In the rows, zero is written as 128.
Each row has a class, written after it.
[118 170 125 142 137 139 126 131  90 135 129 121 111 147 147 114 115 125
 128 150 144 116 144 165 110 145 139 133 145 149 129 125 124 118  97 129
 142 143 109 168 183 140 152]  (28)
[153  99 107 173 134 132 118  87 138 121 129 121 123 107  89  85 131 125
 137 101 162 126 130 126 139 121 162 111 159  61 141  68 126 111 130 134
 140 121 132  86  99  80  88]  (83)
[127 116 137 109 131  95 124 127 116 102  85 137 123 104 157  66 107 125
 137 138 124 146 144 112 116 136 141 100 122 139 117  95 117 101 135 124
 164 118 138 140 156 116 154]  (89)
[126 143 125 156 133 142  92 126  46 120 103 130 139 135 157 144 105 103
 128 139 114 145 145 119  68 100 156 172 136 151 175 124  94 135  70 182
  97 157 151  96 217 113 107]  (89)
[122 137 113 104 131 156 138 129 139 148 158 142 108 139 109 145 130 120
 158 132 120 144 127 134 146 119 117 116 102 104 114 115 146 117 113 122
 134 116  95 110 125 104 147]  (23)
[130 111 139 101 127 127 105 158 107 152 163 150 135 127 104 148 136 126
 129 120 119  95 125 148 151 132  89 110 164 152 103 134 127 160  62 107
 105 147 189 140 149 134 156]  (83)
[123  89 152 170 139 106  31 188 135 165  88  71  74  92 152  59 127 110
 134 124 100  90 122 130 143 154 117  96 128 167  90  95 115 120 100  99
 161  95 133 172 118 151 158]  (89)
[132 128  98 113 136 165 134 125 116 154 160 146 120 137 104 155 140 121
 143 124 113 141 132 105 139 116 125 130 100 104 131 103 159 119 162 134
 143 129 107 101 123  92 137]  (87)
[124 125 115  76 136 150 188 136 107 121 199 172 103 151 126 179 143 129
 149 143 119 137 128 127 137 126  79 119 105 116 125 116 137 122 130 118
 136 116 113 112 108 104 141]  (169)
[121 134 107 105 122 154 144 120 125 148 153 116 116 131 117 155 129 137
 154 146 117 147 131 142 143 118 138 116 117  94 123 116 125 117 110 122
 134 121  93 103  96  90 143]  (8)
[ 90 168 156 139 123 102 125 157 106 144  86  97 129  76 159  92  97 125
 106 135 109 150 138 164  66 155 142 106 155 190 141  79 110 142 124 131
 156 131 129 140 163 133 156]  (8)
[113 124 114 106 127 147 110 136 140 115 169 144 123 130 109 152 146 108
 144 123 131 145 135 104 154 124 126 135 107 109 114  84 141 115  89 102
 143 116 133 100 136  97 144]  (87)
[ 96 172 152 215  94 165 131 177  49 161  50 113 117 123 106 154  48 142
 118  57 157  55  64 182 116  85 152 136 189 131 152 178 167 235 191 197
  98 194   4 195  81 168 113]  (83)
[143 104 115 154 135 124 127  99 140 121 150 142 132 124 106  94 125 128
 154 109 158 121 128 135 138 121 151 115 120  93 127 110 144 137 144 115
 126 127 166  93 128 110 102]  (28)
[110 146  97 123 117 136 158 134 151 141 149 133 131 160 105 145 126 131
 133 150 128 156 101 144 104 103 114 125 137 112 141  63 150 126 113  89
 108  98  98  94  72  93 141]  (28)
[141 107 135 139 145 126 212  97 101  96 145 153 121 129 123 122 113 137
 160 112  96 141 101 176 117 108 112 115 131 102 118  85 163 115 160 111
 150 100 102 121  75 103 143]  (83)
[114  99 121 134 115 100 138 138 139 141 115 136 108 114 146  82  96 123
 154 130 126 139 122 103 118 128 139 114 120 150 138  88 138 104 109  97
 170 106 124 149 122 113 155]  (28)
[125 111 127 131 126  92 149 116 142 127 103 131 117 125 142  64 107 124
 137 134 135 145 128 133 101 125 164 103 167 135 138  73 118 110 128 125
 165 113 149 117 125 101 129]  (163)
[129 119 116 124 141 152 133 134 131 145 181 140 106 129 100 145 138 135
 137 132 112 126 124 144 153 136 102 115 105 106 106 128 131 126 122 105
 140 129 140 111 134 122 157]  (28)
[ 94 142 116 125 132 119 149 137  79 168  95 110  80 160 128 140 131 120
 121 152 124  94 136 166 121 146  93 109 165 183 140 101 139 166 111 138
 137 160 113 165 173 124 136]  (8)
[111 188 117 112 120 143 166 138  67 155 118 121 123 171 145 143 110 132
  97 174 120 103 168 163  75 127 129 131 161 188 130 142 121 136 115 132
 132 168 118 172 204 117 156]  (8)
[144 123 144 141 141 110 131 162 160 146  98 140 144 139 103 102 127 105
 145 132 133 115 112 121 152 148 131 106 158 128  78 139 109 158  87 117
 111 141 143 134 122 185 132]  (23)
[ 98 204  86 117 126 156 134 154 102 156 138 105 143 145 156 114 114 110
 107 187 115 130 154 151  60 115 151 144 156 177 150 103 135 133 119 126
 151 125  96 177 167 124 152]  (87)
[149 102 126 152 137 117 123 103 141 143 157 138 136 136 109 113 152 132
 143 113 162 129 135 121 146 116 139 128 124  91 129 105 144 126 130 131
 114 118 148  89 130 120 105]  (163)
[136 127 119 173 133 137 123 119 149 189 117 118 136 130  82 106 153 129
 123 119 208 131 151  95 158 139 168 113 148  82 126  71 140 155 152 153
 137 136 122  85 142 116 106]  (169)
[114 161 124 139 138 141 104 124  71 156  96 104  98 143 143 123 148 141
 121 136 135 127 146 164 108 141 125 116 147 151 129 144 109 128 139 148
 139 150 118 174 178 142 143]  (23)
[131 117 131 112 141 100 122 127 141 119  92 133 108 105 143  65 122 123
 139 141 132 152 150 133 121 145 152 100 128 126 122  89 134 112 128 114
 161 116 133 123 152 106 134]  (16)
[139 107 121 141 131 123 170 101  91  86 126 134 134 129 121 113 118 143
 138 109 114 126 114 164 109  95 121 124 129 107 125 102 140 110 148 132
 140 116 113 107  95 102 123]  (83)
[137 104 146 129 131  97 132 131 108 106 136 145 110 135 135 113 118 144
 139 106 118 131 106 169 130 109 103 128  97 122 119 110 149 130 150 119
 119 107 138  93  96 108 117]  (28)
[100 126 112  97 122  99 107 132 152 117 113 118 140  95 131  76 124 112
 137 144 137 171 132 140 122 124 147 139 121 139 143  67 134 102  87 113
 151 102 139 141 147  99 144]  (16)
[125 138 148 126 145 133 149 128  53 139  98 130 101 135 170 100 128 147
 139 132 136 116 150 172  89 142 154 111 169 176 127 135 111 116 109 120
 178 138 144 167 165 136 144]  (169)
[131 136  83 106  99  92 116 134 168 139  93 154 137 112 111  79  69 127
 123 134 123 121 130 106  97 108 174  92 168 124 169  64 134 120 113  93
 140 115 131 113 142  54 127]  (163)
[142  74 100 119 147  85 134 102 117  87 125 123 106 112 153  76 111 144
 149 138 113 174 140 174 133 121 121 114  64 110 101 116 147 108 191  94
 157 111 114 109 143  97 132]  (28)
[118 117 120 139 125 150 146 129 105 123 157 165  93 170 151 128 141 114
 168 130 123 154 156  92 112 122 154 119 122  86 117  99  97  81 131 143
 161 138 103 134 115 119 149]  (23)
[108 177 131 126 126 158 119 134  90 155 109 113 101 147 140 117 129 128
 121 160 121 120 136 147  86 127 136 131 157 146 127 119 109 126  97 132
 138 129 126 169 170 124 160]  (89)
[130 131 125 117 139 124 139 117  81 134  96 134 103 151 142 122 100 141
 135 129 116  98 133 184 130 148 144  99 194 125 128 153 127 126  99 136
 136 162 157 156 196 150 158]  (16)
[108 176 126 127 128 141 135 142  86 153 113 107 130 122 141 111 112 129
 125 151 116 113 130 175  96 128 141 127 157 154 131 136 122 153  99 125
 138 143 117 171 167 140 153]  (8)
[106 124 110  83 105  82  85 126 138 155 104 128 130 125 147  68 145 139
 138 161 155 150 137  99 146 143 127 129 107 154 115 102 103  89  93 127
 158 122 149 172 140 126 151]  (28)
[129 106 164 156 179 150 189 148 119 171 147 127  32 165 151 158 139 113
 135 142  93 127 149 112 134 147  97 118 134 139  98 136 155 118 119 106
 154 161 121 129 151 169 143]  (16)
[116 124 110 112 130 150 157 120 108 112 164 143 106 153 127 141 131 131
 154 131 127 135 120 151 140 131 117 120 122 106 117 115 144 127 133 109
 142 128 107 120 113 125 147]  (28)
[136 117 131 113 135  93 121 157 146 126 116 157 119 149 124 124 106 121
 132 139 114  92 155 120 158 141 133  84 145 144  88 114 126 116 101 112
 147 150 154 143 152 123 162]  (87)
[118 122 144 111 120  83 121 115 141 129  84 125 148 104 149  52 111 118
 124 161 154 165 152 146 112 134 151 127 143 165 122  84 124 101  81 139
 168 111 137 139 157  98 150]  (87)
[149 137 107 148 136 126 112 114 131 144 134 124 139 132  94 109 151 124
 123 124 169 144 152 119 126 109 159 137 125  88 142  75 144 119 138 134
 126 115 130  96 134  81 101]  (87)
[120 121 106  87 145 174 163 135 119  73 200 184 102 154 128 192 127 116
 166 143  94 124 132 119 154 116  86 105  81  96 115 139 150 114 118 107
 130 122 103 106 152  96 179]  (16)
[128  67 129 121 122  94 109 123 115 119  97 168 105 115 133  98 119 144
 148  95 109 119 109  86 156 124 118  94 126 120 106 121 106 101 136 124
 167 149 187 137 140 120 152]  (83)
[104 126 132 118 121  95 170 129 143 116 117 126 125  98 155  97  93 117
 137 150 109 161 133 136 100 138 135 113 143 152 138  78 136 127 104  79
 156 112 119 143 129 110 148]  (8)
[141 104 105 143 134 107 114 115 133 129 135 145 132 133 111 111 134 134
 141 107 165 117 145 129 161 121 149 107 116  97 131  94 142 121 138 109
 133 135 155  93 149  92 106]  (8)
[143 121 128 141 135 122 164  98  74 116 117 114 134 164 125 113 144 144
 123 118 165 133 130 171 117 105 124 139 158 119 118  97 137  87 112 145
 130 126 112 115 119 117 125]  (83)
[111 144 119 136 124 125 145 126  87 149  95 117 122 130 143 101  93 132
 129 133 141 116 128 153 116 138 145 105 183 146 121 120 124 136 110 149
 159 149 131 157 198 150 164]  (83)
[148 104 141 146 144 110 139 104 137 115 151 142  98 120 129 118 130 136
 147 113 148 147 141 138 141 125 147 121 118  81 132 111 142 122 134 119
 142 103 150  92 130 100 102]  (87)
[152 125 136 148 153 125 126 142 134 150 117 132 119 142 121 119 123 119
 126 135 118 122 149 130 146 135 131 108 145 125  93 130 132 126 106  98
 127 152 126 125 147 141 136]  (23)
[ 99 110 116 147 130 102 197 110 110  20 128 147 128 153 133 145 113 124
 142 119 135 135  96 175 118 100 120 142 127 145 125  94 120 107 122  94
 156 100 135 124  98 103 117]  (87)
[133 118 122 153 134 126 186 119 107 119 136 124 121 134 117 120 118 140
 129 120 120 122 106 161 113  97 111 114 155 113 135  84 153 125 152 117
 140 105 101 125  70 104 132]  (83)
[153 100 106 140 128 123  86 119 125 106 151 143 164 120 100  93 165 105
 131 116 183 149 142  93 141 120 147 148 125  93 134  80 116  95 123 110
 111 112 173 114 129  79 108]  (16)
[160 116 106 144 121 135 150  97 125 157 144 136 147 126  91 114 142 141
 152 101 150 121 132  99 124 104 152  99 111  78 145  95 163 152 220 127
 110 109 148  81  90  70  97]  (8)
[113 141 142 153 149 139 130 133  93 131 112 115  99 134 146 117 123 118
 123 146 126 130 137 175 108 142 137 138 165 144 118 134 112 123  78 124
 141 150 137 155 185 151 144]  (16)
[127  81 144 137 124  90 145 116 117 105 105 118 118  90 163  68 127 145
 137 132  96 156 133 126  86 139 135 107 115 144 121 116  85  90 128 101
 180  93 174 123 137 119 155]  (8)
[127 156 153 127 148 133 142 154 165  96 144 155 126 132 112 129 118 105
 134 139 106 114 159 116 159 134 125 118  95 130  71 124 142 125  93  87
 146 141 105 153 170 137 174]  (23)
[157  96 129 160 143 129 121 102 125 109 134 149 134 124 107 102 141 124
 140 113 141 127 149 109 129 119 151 123 123  86 139  99 133 127 136 118
 125 120 165  96 152 101 114]  (89)
[154 113 126 116 136 118 147 164  94 197 128 117  89 156 103 137 138 145
 124 113 111  75 147 107 152 144 119  82 148 135  88 149 118 136 153 117
 142 161 188 136 161 147 150]  (8)
[101 142  99 120 132 155 159 132 141 134 180 116 110 168 105 151 152 109
 136 151 135 144 143 173 100 110 116 144 139 126 140 110 126 119  86 122
 115 130 102 140 114 127 124]  (23)
[108 147  99 120 136 104 137 138 151 114 132 119 114 114 148  78 120 114
 133 168 129 160 141 127  96 134 121 117 100 144 125  71 136 107 130  87
 156 107  90 145 130 118 138]  (28)
[121 147 117  98 131 166 175 110 122  95 160 131 116 112 108 128 126 105
 130 168 122 183 156 154  83 132 130 115 140  97 112  92 122 134 123 113
 145 118  86 102 133  68 152]  (87)
[117 171 135 132 121 147 110 136  89 152  99 118 124 136 127 115 126 127
 114 143 124 117 126 161  88 132 149 146 170 150 125 133 105 134  79 141
 140 134 139 149 166 132 140]  (87)
[155 116 115 146 145 116 142 109 149 126 136 143 136 122 117 104 134 130
 152 134 160 143 145 107 135 117 154 112  99  84 122  88 132 124 154 128
 133 105 124  81 115  92  97]  (169)
[145 107 131 147 142 100 151 115 104 112  92 108 120 126 149 119 109 138
 141 130 119 156 119 159 116 111 140 109 132 128 140 101 129 120 142 115
 127 111 114  87  96  85 115]  (8)
[ 96 177 113 131 133 142 162 128 109 147 120 131 113 146 141 122  98 115
 135 165 117 135 128 165  97 120 142 124 165 132 120  94 141 132 102 123
 157 138  96 160 157 123 159]  (87)
[113 166 109 149 143 133 136 118  90 168 111 109 125 113 125  88 129 126
 106 161 112 148 154 173  61 129 145 140 173 139 147  85 119 132 102 133
 150 153 115 174 184 131 140]  (83)
[160 105 116 184 143 133 117 103 128 165 145 115 122 128  98  79 146 133
 139 103 161 121 132 130 136 130 166 124 140  73 147 100 146 141 172 132
 132 120 164 105 125 121 102]  (28)
[129 145  99 118 150 151  85 148 136 133 161 141 104 112 114 123 122 140
 145 133  86 100 145 166 148 117 133 111  91 104  70 120 138 100  68  57
 162 128 118 132 177 116 159]  (83)
[138  75 111 139 137 122 130 110 106  96 112 148 117 137 115  95 128 147
 145 102 113 122 112 157 147 109 134 103 113  94 107 110 119  82 162 141
 175 128 114  97 115  98 154]  (163)
[104 192 119 117 132 150 127 174 102 134 103 127 119 163 150 118 114 116
  98 165 123 121 139 146  74 123 153 130 186 167 128 112 109 118  77 107
 139 148 137 149 184 132 159]  (16)
[139 168 150 130 148 146 136 157 116 139 136 148 120 160 115 145 138 109
 118 149 109 114 161 130 118 134 111 127 137 149  88 118 127 119  58  91
 120 145 115 136 171 134 156]  (23)
[120 134 109 109 140 172 147 135 129 155 179 143 114 128 106 157 139 116
 161 138 115 138 124 139 132 121 117 124 107 114 119  94 151 140 122 105
 135 113 102 113 103  95 137]  (169)
[130 148 114 156 134 136 142 138  81 143  89 126 121 133 124 102 105 116
 122 151 110 119 125 145  87 119 131 126 154 130 126 122 120 131 121 145
 149 137  90 167 172 124 164]  (87)
[103 189 119 120 136 138 101 155 155 115 107 103 144 130 110  99 132 108
 109 157 127 115 125 207  84 130 167 146 158 185 121  87 113 174 115  99
 125 124 148 152 112 104  97]  (169)
[145  95 143 139 129 109 159 105  96 108  88 128 122 135 115 120 131 144
 130 102 136 153 122 126 143 104 113 115 121 111 129 107 133  98 152 146
 138 119 103  97  99  90 136]  (23)
[153  97 114 144 133 122 127 101 123 131 152 138 131 123 110 101 143 124
 146 112 162 139 152 104 146 123 147 120 125  85 129  81 139 110 146 139
 139 123 138 109 132  91 116]  (83)
[148 135 177 130 146 141 128 142 112 110 112 109 119 133 110 126 137 129
 126 130 120  92 140 172 137 136 131 131 149 134  82 172 111 116  46 126
 115 140 132 142 136 156 151]  (16)
